Here are made-up nodes, facts about them, and rows of numbers that follow some of those facts. Name the node behind each unnamed row.

Facts:
φ: belongs to class; γ: is of sort; Δ: uses
stabran: φ 891; γ a; Δ mogeplo,klada
ruflem: φ 389; γ a
stabun: φ 581; γ a
tesku: φ 231; γ d
sabrin: φ 633; γ a
dazas: φ 830; γ d; Δ mogeplo
kotebas: φ 87; γ e; Δ tregrer,drutu
breklan: φ 891; γ f
stetovok: φ 231; γ e; Δ skano
sadu: φ 891; γ b; Δ mogeplo
vofla: φ 581; γ c
klufli: φ 231; γ c; Δ mogeplo
mogeplo: φ 633; γ c
faza: φ 633; γ b; Δ kotebas,kovan,vuse,tuklon
nidem: φ 633; γ b
stido: φ 231; γ f; Δ stabun,dradetri
lotre: φ 231; γ a; Δ flazu,leklum
fiketro: φ 633; γ c; Δ drapluskam
tisu: φ 87; γ a; Δ rubrope
fluragik: φ 389; γ d
grefel: φ 389; γ c; Δ bustol
dratra: φ 891; γ e; Δ vidrak
fluzovan: φ 231; γ a; Δ fegram,faza
boplan: φ 633; γ b; Δ skano
mobi: φ 830; γ a; Δ tofel,breklan,stoklik
bratram: φ 231; γ b
pafe: φ 231; γ b; Δ stabran
duga: φ 633; γ b
fegram: φ 581; γ f; Δ mogeplo
meko: φ 231; γ e; Δ tregrer,klada,kliker
duflor: φ 830; γ c
zilon: φ 231; γ a; Δ klufli
skaskol: φ 633; γ a; Δ fegram,skano,mogeplo,flevir
plopli: φ 231; γ f; Δ drapluskam
kluse: φ 633; γ a; Δ medel,grefel
goros: φ 389; γ f
leklum: φ 231; γ d
ragri: φ 231; γ e; Δ tregrer,klada
voral: φ 633; γ d
klunak: φ 231; γ a; Δ doklo
noge: φ 87; γ a; Δ nadu
bogir: φ 231; γ d
flageli: φ 830; γ e; Δ kotebas,tesku
drukudi: φ 633; γ f; Δ skoni
tetukli: φ 389; γ c; Δ vuse
damus: φ 891; γ f
vuse: φ 891; γ a
gobris: φ 891; γ c
figi: φ 231; γ e; Δ tregrer
dibrar: φ 231; γ f
gribrik: φ 830; γ f; Δ stetovok
raskipal: φ 389; γ f; Δ tregrer,flevir
gogrem: φ 891; γ b; Δ ragozar,festil
vidrak: φ 231; γ b; Δ plisker,kliker,drapluskam
skibrek: φ 581; γ a
zuklon: φ 581; γ c; Δ tofel
trilok: φ 830; γ a
skano: φ 633; γ a
brezam: φ 231; γ d; Δ nidem
zudre: φ 891; γ b
fleklus: φ 231; γ b; Δ tregrer
luma: φ 87; γ b; Δ skano,nadu,voral,nidem
flazu: φ 633; γ f
drapli: φ 231; γ a
tagrin: φ 633; γ d
medel: φ 891; γ c
filur: φ 231; γ e; Δ skano
dezil: φ 830; γ e
pigra: φ 633; γ d; Δ tregrer
rubrope: φ 633; γ c; Δ kostaflam
stalo: φ 633; γ f
trenis: φ 389; γ b
tribrinek: φ 87; γ a
klada: φ 389; γ e; Δ kotebas,skano
kostaflam: φ 633; γ b; Δ tesku
legre: φ 581; γ a; Δ noge
stemin: φ 633; γ e; Δ bustol
betak: φ 87; γ b
tuklon: φ 231; γ c
pinor: φ 830; γ c; Δ kotebas
gruflus: φ 891; γ a; Δ komirul
paploklus: φ 891; γ a
nevu: φ 633; γ b; Δ raskipal
tofel: φ 891; γ a; Δ doklo
pozuk: φ 633; γ a; Δ gizo
nadu: φ 389; γ a; Δ tofel,bustol,gizo
kovan: φ 231; γ a
pitam: φ 633; γ a; Δ savur
stotus: φ 633; γ a; Δ kotebas,skano,legre
ragozar: φ 231; γ a; Δ kotebas,doklo,drutu,skaskol
flerul: φ 581; γ a; Δ giger,bredir
drolu: φ 891; γ c; Δ pafe
plotik: φ 87; γ d
komirul: φ 891; γ a; Δ rubrope
drapluskam: φ 231; γ d; Δ kliker
troskun: φ 389; γ e; Δ kotebas,guklan
guklan: φ 633; γ a
skoni: φ 231; γ a; Δ klufli
giger: φ 581; γ f
flegrun: φ 891; γ b; Δ kliker
gutrom: φ 231; γ d; Δ kotebas,filur
gizo: φ 581; γ b; Δ drutu
tregrer: φ 389; γ b
sepli: φ 891; γ e
klivobrum: φ 231; γ c; Δ klada
skedovar: φ 231; γ c
kliker: φ 633; γ a
vimel: φ 633; γ f; Δ mogeplo,bredir
bredir: φ 891; γ f
savur: φ 633; γ b
doklo: φ 231; γ f
vuruk: φ 231; γ d; Δ skano,dradetri
ditraplu: φ 231; γ e
kloplak: φ 389; γ b; Δ brezam
bustol: φ 891; γ b; Δ doklo,skano
dradetri: φ 231; γ d
stoklik: φ 231; γ b; Δ vidrak
plisker: φ 231; γ d; Δ tregrer,dazas
grunal: φ 830; γ b; Δ tesku
stubal: φ 87; γ d; Δ dazas
flevir: φ 633; γ d
mobrum: φ 891; γ d
festil: φ 231; γ b
skalok: φ 231; γ f; Δ kostaflam
breflim: φ 581; γ b
drutu: φ 633; γ b; Δ tregrer,mogeplo

Some rows with their names:
komirul: [  9.7 -20.4  12.0 -13.5 -31.2  15.7 -17.9 -14.3  11.7   3.0 -29.1  -0.4
   3.5   3.5 -24.5 -16.1  -1.1  33.3   4.8   3.9  -0.3  -2.8  18.6  -7.9
 -15.1  -5.6 -29.9 -10.5 -18.4]
tribrinek: [  7.4  10.2  14.9  10.9  -2.1   7.2  -3.2  -4.7  15.6   7.8  -0.6 -12.6
  -8.3   6.4   9.4  -0.2  -0.3  19.5   3.7  16.3  10.9   3.6   3.4   2.7
   0.4  19.4   2.8  -8.8  -4.1]
kovan: [  3.4  -9.2  19.4   6.5  15.9  21.8   8.0  16.9  32.9  -7.1  10.1 -15.9
 -11.2   1.2 -11.2  -3.2  -3.0 -19.3  -5.4  -7.1 -15.2  -1.0  -0.1  -8.6
  -4.3  35.0  25.5 -27.1  25.7]
skibrek: [ 14.6 -14.5  20.0   5.9  -8.8  -3.6   0.0  -8.5  11.4   2.7   7.9 -12.1
  -9.3 -11.5   5.7 -23.6   4.3  22.4  -9.2   8.4  12.4  -4.0   4.8  -4.9
  -6.0  17.3   6.7 -26.4  -8.4]
betak: [ 10.1  -9.5  -5.2  -4.6   6.5 -28.1  -2.3   6.6 -13.4   8.8  -6.0  -2.4
  13.0   3.8  26.0  19.6 -16.0 -21.7   6.3 -10.5  13.2   9.7  10.3  17.7
  18.9   2.8  18.1  27.2 -20.5]
drutu: [-18.8  -1.2 -31.9 -12.6   0.9 -13.8  -3.4  18.8 -19.3  -5.8 -12.3   1.8
  36.8   7.1  25.5  22.1 -21.8  -6.1  -5.4   5.9  -8.1  -6.7 -36.6  -6.4
  -2.8  -6.7  25.3  19.8 -40.3]
nevu: [  1.8  -6.2 -16.1 -11.9   2.7 -21.8  -2.7   9.1 -18.1   8.6 -10.1   2.0
  16.3   6.8  14.9   9.9 -19.1 -22.9   6.4 -10.7   2.0   5.2   0.3  17.1
   7.8  -1.3  16.9  26.8 -16.1]
luma: [  2.6  17.2  -4.3 -17.8  -6.3 -29.7   1.3   5.2 -29.5  13.8  -6.3   0.1
   8.3   4.0  25.6  14.7 -12.5 -21.2   9.9 -28.3   4.7   3.4   9.5  19.6
  19.2  -0.8  13.5  13.7 -15.6]
kloplak: [ -1.1  -5.6 -49.7  -7.7   5.3 -40.0  -1.4 -48.4 -43.4  39.0  10.3  18.7
  -4.0  -9.1  11.4   8.1 -18.8   8.8  16.0  15.3  24.0   4.1  -4.1  47.5
 -15.2 -24.3 -14.5  32.3 -42.8]
kostaflam: [ 16.6 -16.2 -20.5  -7.2   3.8 -28.7  -7.4   5.0 -13.8  23.9 -17.8   1.1
  12.5   1.9  -5.8  28.0 -29.0 -24.5  16.6 -13.1  -5.5  12.9   5.9  -3.3
  14.2  -6.8   4.6   6.7 -15.1]
flegrun: [  9.4 -24.0  -2.2 -26.8 -28.1 -19.3 -12.2   2.4 -19.2  -8.0 -23.7  17.9
  27.7   8.7  -0.6 -22.2 -20.0  -4.5  -4.3 -29.1  11.1  -0.9  24.5  24.9
 -10.1 -19.5 -15.0  53.3 -30.9]
leklum: [  5.8 -14.8   1.2  -4.3  22.4 -13.1  16.4  29.5  26.9  -6.8  13.4  -6.9
  10.3 -13.7  -0.9  18.0  -5.7 -51.0 -10.6 -20.1 -19.8  -4.4   6.1   4.6
  20.2  11.4  31.2  16.6  20.3]
vuruk: [ -5.8  19.5  -0.2 -22.7   5.9 -10.9  20.3  23.2   6.5  -3.7  19.0  -7.1
   7.4  -9.5   7.8  14.9   8.1 -53.6  -8.7 -40.4 -31.2 -12.7   4.5  12.1
  21.1   9.3  26.6   3.1  28.2]
dradetri: [  3.7  -7.4   0.2  -8.8  21.2  -7.3  17.4  28.9  24.4  -7.5  18.4  -6.5
   9.2 -14.3  -0.5  17.6  -0.5 -52.7 -10.8 -21.1 -21.8  -4.8   6.0   8.9
  21.3  11.0  29.8  14.6  19.8]
stetovok: [-15.9  51.8  17.9 -23.3   3.3   9.1  18.1  -2.2  15.6 -26.6  15.5  -9.5
  -7.9   7.4  10.1 -12.2  13.6 -31.7  -2.7 -42.5 -36.9 -10.0   3.9   7.3
   4.7  25.8  21.7 -48.3  36.8]
kotebas: [  4.6  26.9 -21.5 -15.3 -11.5  -6.8  -4.5  -7.7  10.1  -8.2 -32.5 -26.7
  18.7  17.0  13.7 -26.2  -4.6  19.5   5.2  29.9 -17.6   6.3 -39.4 -18.8
  14.3   1.2   9.6 -41.3  15.9]
ragri: [ -2.9  21.0  -2.8  -7.8  10.4  11.5   9.9  14.3  34.7 -35.4   1.7 -18.2
  12.8  15.6   6.1 -34.4  -6.9 -22.9 -18.5   1.3 -31.3  -4.2 -28.0 -11.3
  -8.2  22.1  32.7 -27.0  37.5]
goros: [-19.8   0.1 -20.4  30.2  19.9   2.3   1.1 -44.5 -42.8  22.1  19.8  25.7
 -36.3 -10.8  -0.4  -4.4  29.7  46.3   7.7  52.0  42.6   8.3 -14.9  12.2
 -16.9 -29.5 -45.1  11.8   3.6]
dibrar: [-12.4  -9.0  24.8  27.3  36.1  26.4  11.8  34.3   2.6 -16.2  16.8   4.0
 -21.1   0.0 -12.8   3.6  26.9 -21.5 -12.8  -1.9  -0.4   8.4 -10.7 -33.7
   0.7   6.9   5.3 -16.3  54.4]

Which node is each row?
No name comes twice in this set of rows, the named rows included.
[ -1.7   9.5  -6.2  -6.9  13.7  12.4   9.1  14.1  37.9 -37.2  -5.1 -20.8
  16.7  17.6   6.4 -38.4  -7.2 -19.6 -18.8   9.7 -28.0  -1.0 -31.2 -12.9
  -8.5  25.1  33.8 -26.3  37.8]	figi
[-27.8   7.7  12.8  31.7  13.2  25.8   6.4  29.6  15.0 -24.6  33.6   9.5
   2.5  -6.9  -7.8  40.2  -4.5 -16.0 -15.1 -21.0 -30.8 -13.0 -18.7 -53.9
 -16.9   8.3  18.5 -27.8 -12.6]	klufli
[  4.2  24.6   4.7  -3.7   8.2   7.6   7.7  15.7  37.2 -34.7   3.9 -12.8
   9.0  18.3  -0.4 -41.5 -14.3 -23.1 -22.1  -5.7 -31.2  -0.7 -23.3  -7.0
 -15.8  20.9  26.7 -19.5  36.4]	meko
[ 13.5   5.2  -1.7  24.0  -6.9   6.8  -7.9   1.9  -1.8  11.9  -1.6   0.8
  -8.9   3.3 -20.9   5.2  -7.1   7.0  11.1   8.0   0.4   5.1  -0.8 -29.2
   4.6 -11.9 -16.9 -10.4  13.3]	rubrope
[  7.2 -10.0 -21.0 -14.7   1.2 -25.8  -5.1   7.7 -21.6  16.7 -19.1  -3.1
  14.7   3.1   7.8  23.6 -17.6 -21.7  16.1 -11.8  -4.1   8.0  -0.3   6.2
  19.1  -5.0  13.1  11.0 -13.3]	faza
[ 16.5 -28.5 -14.4 -18.2  -6.7 -44.3  -2.7   7.3 -28.1  10.2  -7.9  -3.8
  18.6 -13.0  15.0  -8.4 -19.1 -15.4  -7.2 -14.2  -0.6   0.9  -5.9 -14.1
   5.3  -7.9  19.3 -12.5 -22.6]	gizo
[ 17.7 -13.0  12.0  20.5 -14.1  -8.6  -2.5  -1.3 -14.4   0.8  10.9  -2.4
 -10.6 -14.0  -1.2 -25.2   4.4  12.9  -6.1  -4.0   8.6  -4.6   1.1 -34.1
   4.1  -8.5  -5.6 -25.6  10.0]	zuklon
[  8.1  -4.3  -3.7  -6.0  14.5 -13.3  13.2  32.0  21.6  -3.3  14.2  -8.0
  11.3 -13.5  -8.3  17.3  -9.7 -52.6 -10.6 -25.3 -26.9  -4.0  -1.2   2.2
  17.5   7.8  27.0  10.6  24.1]	brezam
[  0.7 -47.3  -3.3 -30.3 -14.4 -12.2  -8.4  -6.3 -13.6  -4.6 -29.5  10.6
  26.0  -1.3  11.1   0.1  -2.7  -3.4   5.1 -18.7  11.9  -1.3  35.1  23.5
   8.1 -14.4  -3.1  37.6 -38.6]	zudre
[ -0.4  18.9 -17.8   7.1 -24.5  11.3  -9.7 -22.9 -23.8  20.1 -19.4  -2.1
  -3.6  12.3  -1.3   8.5  10.3  38.1  27.9  25.8  12.9  -0.8  -8.5  -8.6
  16.0 -26.2 -30.6  -5.7  -0.7]	pinor

Now the same nodes, written a new way:
Known rows:
filur: [ 10.4  34.2  -7.7 -11.0  -0.4 -25.9 -13.5   3.1  -0.4   0.1  -5.0 -25.9]
dazas: [ 41.9  23.6  -2.3 -20.8  11.5 -11.7 -22.7  -0.4 -14.3 -31.4 -32.8   2.1]
ragri: [ 13.7  35.6  -9.4  -0.8   1.5 -25.4 -11.4  -3.6 -10.3   0.8  -2.7 -28.1]
faza: [-23.6  14.0   1.3   6.9  -7.1  -5.9  -7.0   6.9   0.6  14.6  11.6 -11.1]
fluzovan: [ 29.8  15.5 -11.2  -9.9   0.7 -36.5  13.8 -18.7  -3.8 -27.4  -5.6 -25.8]
vuse: [-24.5 -75.8   7.0   3.1  -3.8  21.7  51.2 -19.1  38.4   1.1  39.5  47.0]
stemin: [ -5.3   7.6  -3.4   9.0  -0.9 -11.5   6.5  -6.6  -2.3  15.4  14.7 -11.5]
skalok: [  3.5  26.1 -35.1   8.5  18.7   7.6 -10.0  22.1 -22.6  -1.2 -25.9 -45.0]
drapluskam: [ 15.8   8.4  -1.9  -2.9  -4.3 -29.6  -9.6   1.9 -13.4 -18.6 -26.6 -26.4]
trilok: [ 50.3  27.6  -8.7 -37.1   9.5 -18.3  -1.1 -14.2   9.5 -40.8 -16.4   3.6]
figi: [ 14.8  36.9  -8.8  -0.1   2.2 -26.3  -9.4  -3.4 -10.6   2.1  -1.4 -26.9]
tofel: [-21.1 -74.3   6.4  14.8  -1.1  20.3  53.9 -27.7  28.1   3.8  42.3  46.6]
pozuk: [ 10.6 -15.0  -5.2   2.2  -1.2 -24.1  30.3 -23.2   2.9 -15.8   9.1 -12.5]
paploklus: [-21.9 -74.1   5.7   9.7  -2.4  25.2  55.0 -22.8  32.4   2.5  40.8  45.2]
tesku: [  2.8   9.1 -21.8 -15.3   4.4 -10.9  -3.3  20.3  -4.1 -30.5 -33.6 -36.1]
tagrin: [ -6.4 -21.3   2.7   1.6  -6.6  -9.7   6.2   7.9  -1.9 -10.4 -13.4 -13.6]
ditraplu: [  8.5  32.6  -6.8 -14.9  -3.1 -23.8 -14.1   7.2   3.0  -2.8  -7.7 -27.8]
plotik: [ 24.8  11.2  -1.3 -17.0   3.3 -11.7 -15.5   5.1  -7.3 -24.1 -31.1  -9.5]
tisu: [ 26.6  25.7 -42.3 -10.4  24.2  10.1  21.4  -7.2  -4.2 -39.7 -13.1 -25.9]

Name these rows:
No name comes twice in this set of rows, the named rows included.
[  5.5 -15.7  -2.0 -10.8  -6.9 -18.2  28.6 -12.8  16.8 -19.9   6.8 -11.1]	sabrin
[-33.1 -63.5 -35.7  28.3  19.5  62.8  72.1 -15.8  17.0  -2.3  37.0  21.1]	gruflus
[ 12.9   7.7  -1.6 -10.4  -4.7 -24.6  -7.7   9.1  -9.6 -22.1 -27.4 -27.6]	bogir
[  4.9  48.0  -1.3 -14.1  -0.2  -6.5 -27.7  10.7  -2.0   1.8  -9.2  -9.3]	betak
[  7.2  14.7  -1.7 -14.9  -2.8 -25.3 -25.2  20.5  -2.5   0.1 -23.7 -25.1]	doklo
[ -4.0  44.8  -3.1  -9.5  -5.1 -16.4 -25.1  13.7  -1.9   2.2  -6.1 -28.7]	bratram
[-25.8  10.9   5.9  -3.3 -12.3  -9.4 -12.7  12.6  10.5  11.6  10.2  -9.7]	nidem
[  8.5   3.2  -1.0 -21.2  -7.9 -25.4  -9.8  17.6   0.7 -23.8 -30.2 -25.2]	leklum
[-52.6 -42.0  12.2  25.2  -4.8  41.7  19.2  -2.0  20.0  36.8  44.8  41.9]	zudre
[ 17.0  68.5 -28.0  -8.2  22.6  19.2 -27.7   7.7 -17.4  -8.3 -13.2  -9.7]	grunal
[ 33.5  48.3  -7.6 -29.9  10.4  -5.9 -27.2   0.5   1.9 -10.2 -13.6   4.1]	dezil
[ 37.7  17.2  -7.1 -25.1   4.7 -25.7   7.5 -16.9   8.4 -35.3  -9.3  -6.2]	noge
[ 11.1  50.8  -2.7  -2.4   3.5  -9.7 -27.5  -0.8 -13.0   2.6  -3.2 -10.5]	luma
[ 20.5  37.4  -9.3 -17.5   7.4 -12.6 -18.6   1.8  -1.0  -4.0  -5.2  -9.2]	kotebas
[  7.0 -17.3  -4.9  -5.6  -5.8 -25.2  26.5 -16.4  12.7 -19.5   8.4 -10.0]	skaskol

